Here is a tiny trained network, its code and every weight. The questions are about switching its units off for an input and a target symbol, where a switched-off unit gives its printed mean instead of its output.

import numpy as np


def w(rows, s, z=0):
    codes = np.array(rows[::2]) - 128.0
    scale = np.full(codes.shape[1], s)
    scale[-1] = z or s
    return codes * scale


def norm(h):
    return h / np.sqrt((h * h).mean(-1, keepdims=True) + 1e-5)


def f(y):
    return y / 2 * (1 + np.tanh(0.7978845608 * (y + 0.044715 * y**3)))


def softmax(a):
    e = np.exp(a - a.max(-1, keepdims=True))
    return e / e.sum(-1, keepdims=True)


def log_softmax(a):
    a = a - a.max(-1, keepdims=True)
    return a - np.log(np.exp(a).sum(-1, keepdims=True))


def net(x, mask):
    ids = ['Δαλξσφω'.index(c) for c in x.split()]
    T = len(ids)
    res = E[ids] + P[:T]
    r = norm(res)
    for j in range(2):
        rows = slice(3 * j, 3 * j + 3)
        q, k, v = (r @ M[0][rows].T for M in (Q, K, V))
        z = softmax(np.where(np.tri(T) > 0, q @ k.T / 3**0.5, -1e9)) @ v
        o = O[0][rows]
        res = res + np.where(mask[j], z, o[:, -1]) @ o[:, :-1]
    y = f(norm(res) @ A[0][:, :-1].T + A[0][:, -1])
    res = res + np.where(mask[2:6], y, B[0][:, -1]) @ B[0][:, :-1]
    return log_softmax(norm(res)[-1] @ U[:, :-1].T + U[:, -1])


Q, K, V, O, A, B = {}, {}, {}, {}, {}, {}
E = w([
[85,183,91,139],'Δ',
[80,140,129,121],'α',
[79,185,108,126],'λ',
[57,117,127,115],'ξ',
[81,152,147,184],'σ',
[115,11,158,89],'φ',
[162,89,66,105],'ω',
],0.011)
P = w([
[91,43,5,180],'0',
[114,142,115,223],'1',
[110,130,132,46],'2',
[217,184,149,86],'3',
[147,122,105,187],'4',
[72,163,123,53],'5',
],0.012)
Q[0] = w([
[82,145,105,110],'h1',
[122,148,108,228],'h1',
[50,65,103,117],'h1',
[2,94,45,117],'h2',
[148,194,115,44],'h2',
[105,56,68,166],'h2',
],0.0088)
K[0] = w([
[94,154,137,107],'h1',
[208,135,118,53],'h1',
[106,158,225,108],'h1',
[108,122,104,12],'h2',
[55,199,76,150],'h2',
[172,49,82,76],'h2',
],0.011)
V[0] = w([
[45,130,113,109],'h1',
[101,205,186,171],'h1',
[161,141,32,109],'h1',
[104,189,141,212],'h2',
[128,166,101,156],'h2',
[137,245,73,144],'h2',
],0.011)
O[0] = w([
[137,216,107,62,254],'h1',
[60,160,166,217,105],'h1',
[175,8,166,96,201],'h1',
[155,57,178,169,146],'h2',
[139,73,149,125,158],'h2',
[100,1,177,83,153],'h2',
],0.0087,0.0047)
A[0] = w([
[130,212,122,145,160],'n1',
[124,46,222,2,160],'n2',
[64,23,139,187,52],'n3',
[134,70,16,54,253],'n4',
],0.0076,0.0061)
B[0] = w([
[127,79,185,106,160],'n1',
[148,129,119,49,206],'n2',
[144,206,136,182,143],'n3',
[122,84,147,5,254],'n4',
],0.011,0.0085)
U = w([
[121,8,53,51,150],'Δ',
[203,120,223,116,70],'α',
[156,112,171,109,3],'λ',
[189,242,46,112,82],'ξ',
[2,149,186,94,89],'σ',
[116,98,118,214,244],'φ',
[115,89,120,131,35],'ω',
],0.0095,0.0052)

Each question gives the input, a string of symbols that net reads in full, and the target symbol t.
The units are the heads (3 rows each of Q, K, V and O) and the neurons (one row each of A and B). Each row of codes is followed by its name. A weight is (code - 128) times the scale printed after its matrix; where a second scale follows, it is the last column's (O, A, B and U).
mask holds one flag per unit, heads first, then neurons. A switched-off unit (its flag False) gives its mean, the last column of its rows in O or B, instead of its output. The means were averaged over made-up inputs and are rounded, as every weight is.
A unit's drop is (log p(t) with every unit on - log p(t) with that unit switched off) / (log p(t) with every unit on - log p(t) with every unit switched off).
The circuit of an input: a set's keep is (log p(t) with only the set's units on - log p(t) with every unit switched off) / (log p(t) with every unit on - log p(t) with every unit switched off). Starting from all 6 units, units are removed one at a time, each time the one whose removal leaves the highest keep (on an exact tie, the one counted first), for as long as the keep stays at least 0.8.
units of the circuit, in order: the units of the circuit, biggest drop first
k most important neurons: the k neurons with the biggest drops, biggest first
which heads matter: for each layer, one digit per head in row order, 1 if its drop is at least 0.15 and else 0, layers parted by /
drop when u is switched off: that unit's drop, to one decimal
input ξ Δ ξ α λ, target σ: 2 most important neurons	[n1; n3]
input ξ α σ α ξ, target φ: 2 most important neurons	[n4; n3]
input ξ σ α, target σ: which heads matter	10
input ξ Δ ξ ξ λ, target σ: which heads matter	11
input ω ξ ξ ξ ξ, target σ: units of the circuit, in order	[h2; h1; n2]
input α σ ξ λ α, target σ: 2 most important neurons	[n1; n3]
input σ σ φ, target σ: units of the circuit, in order	[h1; h2; n2]
input ξ σ ξ ξ Δ, target σ: units of the circuit, in order	[h2; h1; n1; n2]
input ξ λ σ φ λ, target ξ: most important neuron	[n4]
input ω σ φ σ σ ω, target σ: units of the circuit, in order	[h1; n2]
input ξ λ σ α α φ, target σ: units of the circuit, in order	[h1; h2]
input Δ Δ Δ σ Δ, target φ: 2 most important neurons	[n4; n3]
input σ Δ α ξ Δ, target σ: units of the circuit, in order	[h2; h1; n4; n1]
input ω σ φ α ξ, target ξ: units of the circuit, in order	[h2]
input σ σ ξ, target σ: 3 most important neurons	[n2; n1; n4]
input σ ω σ Δ λ, target φ: 3 most important neurons	[n4; n3; n1]
input λ Δ ξ σ α, target φ: 2 most important neurons	[n4; n2]
input Δ φ φ λ φ, target ξ: drop when h2 is switched off	0.8
input σ α φ ξ Δ, target ξ: drop when h2 is switched off	2.1
input λ Δ ξ φ λ, target ξ: drop when n2 is switched off	0.1
input φ Δ σ, target σ: most important neuron	[n4]
